Each row has a hidden value; after the row comes its grade, the name of the range that the value falls in. Each part has its own.
In the rows, 100 means zero.
[125 118  85 101 101  90  98 128 100  91  98  83  95  78 110  97 103 102
 106  97 116  87 106  95 100  80  91  89  84 104  96  93 123 101  92 113
  96 103  89 103  97 100 102  92]  RN
[121 131  92 121  40 103 106  72  98 145  92  82 101 140 115  97 102  85
 100 121 109  97 110  96 108  90 129 108 114  85 122 117 113 103  83 103
  88  91  63 101  94 115 103 114]  DH
[112 110 125 121 133 128  95  99  99  65 100 112 111  88 137  86  92 113
  72  54  71 107 127 111  97 100  84 122 129 115  96  87  73  97  95  68
 110  84 137  93 113  85  67  91]  DH
[117 149 100 127  41 110 107  46  90 193  94  80 102 192 119 101  98  75
 109 129  97  88  94 100 108 111 142  97 121  79 107 135 120 103  86 103
  84  76  72 103  96 125 119 123]  RN
[117 117  97 120  92  97 101  90  95 109  99  87 101 127 121  97  98  90
 101  95  88 103 104 106 103 109 119 111 107 102 103 106 112  99 100  91
  91 100 101  96  99 103 108  99]  DH
[114 105 121  96 164  98  89 139 112  46 101 117 108  26 124 104  99 113
  91  73  82 121  71 112  96  92  75 113  87 121  75  68  74  99 104  86
 105 113 132  96 104  81  90  84]  Tc
[119  96 100 101 158  93  93 143  95  24 106  88 103  77 121 104  95 108
  98  64  82  92  70 111  94 120  86 103  81 122  67  86 116  97 135  90
 102 102 128  90 108  85  98  76]  Tc
[116 132  96 138   7 114 113  45  96 193  93  72  98 164 123 104 100  66
  95 149 101 103 124  95 114 106 162 114 129  68 129 137 108 107  50  93
  77  84  64 103  91 127 112 125]  DH
[120 129 106  92  78 104 103  77 103 121 107 106 100 126 115  99 100  92
 107 110  95 100  96  99  98 105 118 103 100  90 103 108  94 100  85 102
 104 106  96 101  97 103 101 109]  DH
[114 116 118 100  85 117 102  73 103 109  99 126 107 101 125  91  96  99
  88  94  94 115 119 102  95 106 103 108 129  94 125  98  65 100  89  86
 110 114 114  98 106  93  92 108]  DH
[117 122 114  83 119 104  99 109 108  88 104 116 102  89 123 106  99  99
  98  95  89 116  73 105  96 107  97 103 104 103  96  95  69  99  90  93
 106 111 127  99 103  93  99  99]  DH
[117  96 111  99 169  97  89 135 107  48 103  98 101  38 121 106 101 115
  96  66  82 116  78 112 100  93  78 113  88 123  68  72  96 100 128  86
  98 101 122  95 106  86  88  81]  Tc
[122 124  96  83  95 101 103 101  98  82  98 113 104 110 114 102 100 104
 104  92 103  96 109  94  94 105  89  92 100 105 100  98 100  96  93 104
 112 110 106  98 100  94  92  98]  RN
[121  95  96 105 103  91  95  99  98 105 103 104  94 103 116  95  99 108
 100 102 108 103 108  98 103  88  85  91 102  98 106  94  97 100 101  98
 100  94 100 103 100 104 101 100]  Tc
[121 106 104  75 111 105  96 102  97  70 109 116  95  94 113  86 100 116
  99  79 102  91 139  94  94  86  79 100 104 109 107  90  98  96  97 100
 114 101 110  99 104  92  76  96]  RN
[118 138 105 109  64 109 108  78  99 119  98 102 100 131 122  93  98  89
  99 109  95 107 110 104 101 111 120 109 120  93 118 111 100 100  73  97
 100 104  99 100  97 106  97 109]  DH
[118 124 107 115  97 102  99  96  92 102 104  82 109 122 121  96  96  98
  96  94  90  95  98 104 103 111 112 103 109 104  97 108 115 100 101  95
  97  89 103  98 102 103  99 100]  DH
[122 115  95 100 114  89  96 122 104  82  96  95  94  78 111  96 102 109
 102 101 106 100  95  97 102  88  85  97  89 107  94  91 101  99 104 105
 100  97  99 100  97  96  97  95]  Tc
[118 144  98 145  48  98 106  78 105 167  88  59 105 123 120 103 103  70
 109 135  88 106  68 108 115 104 146 110 115  85 101 123 124 107  73  99
  68  83  70 104  89 123 120 110]  RN
[117  92 112  63 150 119  93 107 100  16 106 159 100  62 123  81  93 138
  77  45 100 102 142  96  81  99  47 110 116 119 120  68  45  92 107  83
 140 121 146  95 115  66  63  86]  Tc
[116 133 102 137  33 109 112  42  96 197  94  80 106 185 123 105  98  67
 103 143  94 101 105 104 110 115 148 106 123  70 110 137 108 106  81  92
  78  77  81 103  97 123 119 126]  RN
[118 145 108 102  94 103 100  95 102 123  98 104 106 116 119  99  98 104
  94 109  96 100 106 100  95  97 108 101 108 101  95 106  90 100  96 102
 102  88 106 102 102  98  94 106]  RN
[119 121 101 108 101 110  98 106  98  85  96  95  98  86 120  93  99 108
  86  87  99  94 122  99 100  88  87  99 102 105  94  94 107 101  99  96
 103  86  96  98 101  96  89  92]  Tc
[121 119  97  99  81 107 104  78  96 107 102 100 101 118 114  94 100  98
 101 103 105  92 121  95 101  97 113 101 107  93 110 106 109 100  86 102
 100  97  89 100  99 109  96 104]  Tc
[122 122  96  83  69 105 101  73 105 128 105 113  99  99 114  98 103 101
 100 124 110 103 127  95 102  81 100 100 111  89 120 107  83 101  77 105
 103  97  92 106  98 106  91 112]  RN
[129 133  76  85  81  73 103 116 105  89 105  72  93  89 101 109 110  89
 129 124 105  93  63 100 108 104 115  82  78  99  87 108 151 103 103 125
  81 111  73  99  89 108 117  99]  DH
[116 113 100 121 108 104 102  96  93 102 100  76 103  94 123 111  97  87
 103 101  85  96  85 109 103 121 121 105 100  98  72 109 119 102 115  89
  86  84 103  96 102 108 112  98]  Tc
[117 139 112 119  54 118 106  59 108 165  91 103 103 116 124 103 101  85
  94 124  95 114 109 101 108  94 122 113 127  80 122 114  79 104  61  93
  89  91  85 106  97 114  99 118]  Tc
[118  86 108  76 119 111  99  93 100  42 100 139 103  85 120  86  95 114
  90  72 100  97 126  96  87 107  66 106 115 107 123  88  68  97  95  87
 125 118 127  96 107  82  83  94]  Tc
[119 116 104 107 119  90  99 128  99  72  97  97  99  73 119 107  99 104
  97  81  92 110  83 103 100 102  92 107  98 114 100  85 101  97 111  96
 100 111 109  96 103  94 101  87]  DH
[117 102 111  84 109 111 101  95  95  68 102 128 105 114 121  96  97 112
  93  87  96 104 112  97  91 106  82  99 109 103 112  93  74  96  87  89
 117 107 122  98 106  89  86  96]  RN
[124 110  95  60 102  98 101 109 102  51 105 127  95  69 108  98 101 116
 101  92 111  98 110  92  90 107  82  91  93 107 115  93  88  97  98 108
 120 128 113  99 100  85  91  94]  DH
[115 132 100 161  13 105 115  46  94 200  90  53 102 200 123 114 100  53
 109 148  86 101  85 109 116 130 173 111 116  68 108 146 131 108  79  90
  63  77  70  99  92 132 133 124]  DH
[117 113 110  93 155 107  96 112  93  37 106 117 104 103 121  96  92 110
  96  61  86  92  80 108  86 138  79 107  97 117  89  89  99  95 131  91
 118 110 136  90 111  81  96  85]  Tc
[120 142  92 120  94 100 103 110  98 109  98  62 107 101 116 110 102  77
 106 107  88  96  72 109 108 115 128  99  88  98  72 112 135 104 107 103
  79  88  87  96  97 113 117  97]  RN
[120 119 100  94 140  93  93 123 104  49 105 104  98  44 116 102 103 112
  99  74  90 109  70 104 100 101  81 108  93 121  85  80 102  98 124 100
  99 108 115  95 103  86  93  83]  RN
[111 129 130 116  86 131 101  71  97 105 100 114 110 132 135  88  91 100
  79  81  79 107 119 104  94 114 107 118 132  99 107 101  63  99  64  76
 115  92 125  97 106  94  85 105]  RN
[116 109 115 101 155 103  90 127 105  76  96 113 106  64 125 100  98 116
  83  72  90 111  78 109  98  85  70 102  97 116  89  75  69  98 116  86
 106  93 123  98 110  84  87  88]  RN

Next part:
[103  67  81  72  86 110 106  84 103  72  83  76  99 103  98 102 112  85
 111 121  83  87  88 103 173 109  79 122 101  99  87  87 103 109 107 105
  82  98  91  93 111 118 104 110  90  88 117  88 109 135 116  92  97 109
 104 103  85 115 115  36 101  95 113 100  99  80  99 112 118 106]  [74]
[101  74  87  77  82 107 102  69 101  95  94  83  60 113  86 116 113  91
  95 111  92  92 101 104 151 113  76 127 101 112  86  87 103 106 109 106
  78  96  95 112 100 113 107 106 115  93 107  91 113 110  99  83  96 129
 113 106  95 116 116  47  93  99 111  91  89  78  99 108 127 114]  [82]
[ 96  71  91  84  78 106 102  60 100  75 101  87  59 105  79 114 114  92
  97 108  94  94  99 105 142 116  72 138  97 123  83  80 102 113 111 110
 106  87  97 117  94 116 123 110 132  97 110  92 112 110 100  78  88 136
 120 101  98 121 115  45  82 104 117  90  84  77 101 110 129 120]  [82]
[ 93  72  94  90  78  91 104  52  98  71 106  94  53 109  72 115 116  92
 102 114  96 103  98 104 139 118  71 138  94 127  82  75 103 116 112 119
 113  85  98 124  90 117 124 113 135  97 116  91 108 107  97  74  84 143
 125  98 100 127 114  43  76 109 122  87  80  78 103 112 134 125]  [82]
[116  81  86  67  78 113 105  64 109 144  85  76  36  97  98 116 109  92
 111 115  96  89  77 103 156 120  64 118 106  94  82  89  94 110 116  90
  93 106  96 127  97 117  82 105  74  84 106  96 116 100  94  64  98 125
 115 112  95 108 118  33  92  89 111  94  99  58 106 110 134 113]  [74]
[101  77  91  81  73 106 109  49 100 102  97  92  40  98  82 119 115  94
 111 109  98 102  85 105 152 124  61 140  99 121  76  77  95 122 116 111
 112  86  97 133  89 122 113 111 115  92 116  98 111  97  98  60  83 141
 128 102  94 128 119  24  73 105 123  90  86  60 106 117 138 124]  [74]
[ 87  71 102  95 116 109  80 123  92  97 100  91 115 144  98 106 102  95
  57  87  91  83 129  97  89  98 111 106 108 101  93 104 120  71  90  99
  71 107  88  79 109  99 109  90 127 105  83  91 100 117  74 117 102 101
  83 108  98  91  97 109 129  99  91  97  92 122  93  80 101 101]  [82]
[119  80  74  66  83 113 112  76 112 136  74  69  57  84 104 105 108  88
 131 124  88  85  53 103 169 116  63 107 104  81  83  87  93 117 126  88
  84 108  93 116 104 122  78 111  55  76 116  88 109 121 108  64 101 109
 107 111  84 104 119  19  93  87 112 103 106  64 108 119 124 107]  [74]
[117  74  69  60  93 115 115  90 111 118  69  66 106  84 111  97 106  83
 136 132  82  80  47 101 189 108  79 101 104  67  91  89  95 116 108  92
  73 111  88  87 120 121  72 111  32  73 120  83 101 146 124  81 104  94
  97 109  75  97 113  25 107  83 108 110 117  70 104 119 114  95]  [74]
[ 86  68 104  99 106 104  82 114  91  72 105  93 112 147  90 106 106  95
  60  88  93  87 132  99  75 100 106 117 105 115  92  99 120  74  92 104
  82 100  92  85 104 100 119  94 142 110  85  90 101 111  74 118  97 108
  89 105  98  99 101 110 120 104  98  95  86 122  93  85 106 106]  [82]
[112  80  90  65  82 112  98  73 110 160  88  77  34 108 101 122 106  93
  96 115  98  92  85 101 143 118  71 111 109  87  86  94 102  96 113  87
  88 112  95 122  99 111  78  99  73  85  98  96 118  99  82  75 104 128
 108 115  99  95 115  48 102  90 105  91  98  67 104 102 135 109]  [74]
[ 78  66 112 111  96  97  82  92  87  49 119 101  79 142  74 106 112  94
  62  82  96  94 149 104  80 104  97 139  98 144  89  94 117  84  94 115
 104  90  99 107  90  99 142  97 187 116  91  92 113  95  72 110  88 126
 102  99 108 118 106 110 101 114 106  90  72 119  91  89 103 119]  [71]
[112  80  88  72  73 109 107  51 106 124  90  84  36  94  90 119 113  95
 106 111  97  96  83 104 154 123  59 126 103 111  78  82  93 117 117 102
 100  94 100 132  93 120  98 108  93  90 112  98 115  94  94  62  91 134
 124 107  95 118 121  30  78  99 117  91  89  55 103 114 136 119]  [74]
[ 73  76 112 111 101  87  80 114  80   0 112 112 131 141  88  93 109  91
  63  76  89  96 137  99  61  96 115 122 102 135 101 105 121  79  83 122
 101  87  97  66 101  96 149  87 174 123  90  91 114 109  86 136  80 101
  94  97 113 118  94 126 108 111 100  97  81 140  90  81  76 109]  [71]
[ 95  65  88  78  97 109  98  95 100  67  90  80 103 122  90 106 111  85
  88 111  87  83 108 103 151 103  88 125 102 106  89  93 109  97 101 106
  77  98  91  90 108 111 109 107 111  94 108  89 107 127 104 104 100 112
  99 103  85 112 112  57 109 100 107  99  96  96  95 103 116 106]  [82]
[108  73  78  66 114 122 102 122 105 114  72  66 142 110 119  97 103  83
  88 121  80  74  92  99 181  96 100  96 112  73  97 102 105  94  99  92
  53 115  86  65 127 111  79 102  52  82 111  94  92 149 116 119 113  79
  81 111  70  88 112  67 136  89  93 111 120  92  91 102 104  84]  [74]
[ 91  64  95  90 116 112  89 122  95  88  88  82 142 134  99  99 105  91
  69  96  85  79 119  98 109  96 104 103 107  97  93 102 118  80  92  98
  63 106  86  74 115 102 104  97 111 101  98  91  97 132  89 117 105  95
  82 101  85  96 104  95 128  99  95 102  97 117  93  88  99  98]  [82]
[100  70  84  76 118 120  96 126 101  96  76  71 158 121 113  94 103  88
  82 111  79  74 111  98 138  92 104  93 110  86  94 105 110  84  96  93
  52 112  83  66 123 106  88 100  74  90 106  94  90 144 107 118 112  76
  78 108  72  90 108  88 138  93  92 109 111 109  90  95  92  89]  [74]
[ 79  74 111 103 105  94  76 113  84  46 112 108 107 148  90 105 105  95
  55  76  95  92 141  99  66 101 114 118 105 125  97 104 123  70  87 111
  94  95  96  78 100  97 135  86 169 118  80  90 110 105  72 134  87 108
  91 103 114 103  94 128 113 106  97  93  80 135  93  78  94 108]  [71]
[123  84  71  58  99 119 109  90 114 174  71  66  83  87 116 108 100  89
 126 129  91  80  50 102 179 110  78  89 108  57  93  90  97 110 111  80
  73 119  92  98 118 118  59 107  11  69 107  83  97 134 109  81 111  99
  95 116  81  80 114  35 110  79 100 106 119  66 106 113 125  93]  [74]
[ 83  62 104 101 108 103  82 113  89  59 105  94 114 140  87 103 107  92
  64  89  90  87 132 100  97 100 106 119 103 121  93  97 119  80  91 108
  82  96  92  89 105 102 127  96 153 108  91  89 100 117  82 121  94 110
  91 103  97 105 101 108 118 105 100  97  85 125  92  88 100 107]  [71]
[ 81  72  99  95 114  96  80 130  84  27  99  99 159 140 102  88 102  91
  65  84  85  84 116  96  82  92 119 101 107 104 103 106 124  72  83 111
  78 101  90  45 119  98 125  87 143 112  85  82 101 138  95 143  92  84
  78 103 103  97  90 124 124  97  83 102  96 146  91  79  82  95]  [71]
[ 72  75 114 115  98  87  81 112  80   0 114 112 112 140  81  95 111  93
  65  78  90  97 144 100  56  99 108 129  99 142  96 104 120  80  90 121
 107  85  99  81  93  96 152  91 190 124  89  93 118  98  84 129  81 108
  94  95 113 123  97 128 104 115 104  95  78 134  89  84  78 116]  [71]
[ 78  76 113 103 106  89  77 119  81  19 111 113 123 148  93  97 105  95
  63  75  92  98 138  97  60 100 121 114 105 123 100 105 122  73  85 115
  95  92  96  63 102  95 141  84 178 121  82  89 112 111  81 139  82 100
  91 101 116 108  91 137 113 107  96  95  84 143  92  76  84 108]  [71]
[ 93  60  98  89 116 112  88 118  97 101  93  81 122 135  99 104 104  92
  67  98  87  80 125  98 114  98 104 107 109  97  92 103 117  76  94  95
  64 108  87  78 113 102  97  96 108  98  94  93  97 126  84 115 107 100
  84 107  87  92 104  94 128  97  94 101  97 110  93  87 107  98]  [82]
[113  74  74  64  82 111 112  74 109 103  76  74  80  86 101 101 110  84
 128 123  85  86  61 102 178 113  68 110 103  90  85  87  96 117 112  96
  83 103  92 105 109 122  89 112  68  81 120  87 110 131 116  78  99 110
 107 107  83 110 116  23  96  89 113 103 106  67 104 117 120 106]  [74]
[ 78  68 109 103 109  93  78 119  84  36 107 106 123 144  94  99 104  96
  60  78  91  93 132  98  69  99 116 112 106 131  99 103 123  74  87 113
  88  96  94  66 107  99 134  87 157 119  81  88 108 114  80 134  86 101
  90 103 110 102  92 125 115 104  95  96  85 139  93  77  89 105]  [71]
[ 90  66  94  90 115 111  88 122  93  82  90  83 145 138  99  97 103  89
  71  97  85  79 119  98 113  96 109 105 107 105  94 102 117  79  91 101
  65 105  86  70 116 104 108  97 114 100  98  90  94 133  93 120 103  92
  81 105  86  96 102  92 128  99  94 103  98 116  92  87  97  97]  [82]
[104  76  91  77  76 108 102  56 104 108  91  86  39 106  88 120 113  94
  97 109  98  95  95 104 145 120  68 130 102 114  83  84  98 109 115 103
 103  94  98 125  93 115 103 106 117  93 107  95 115  98  92  70  91 138
 121 107 100 117 118  43  85  99 114  88  87  67 103 108 136 119]  [74]
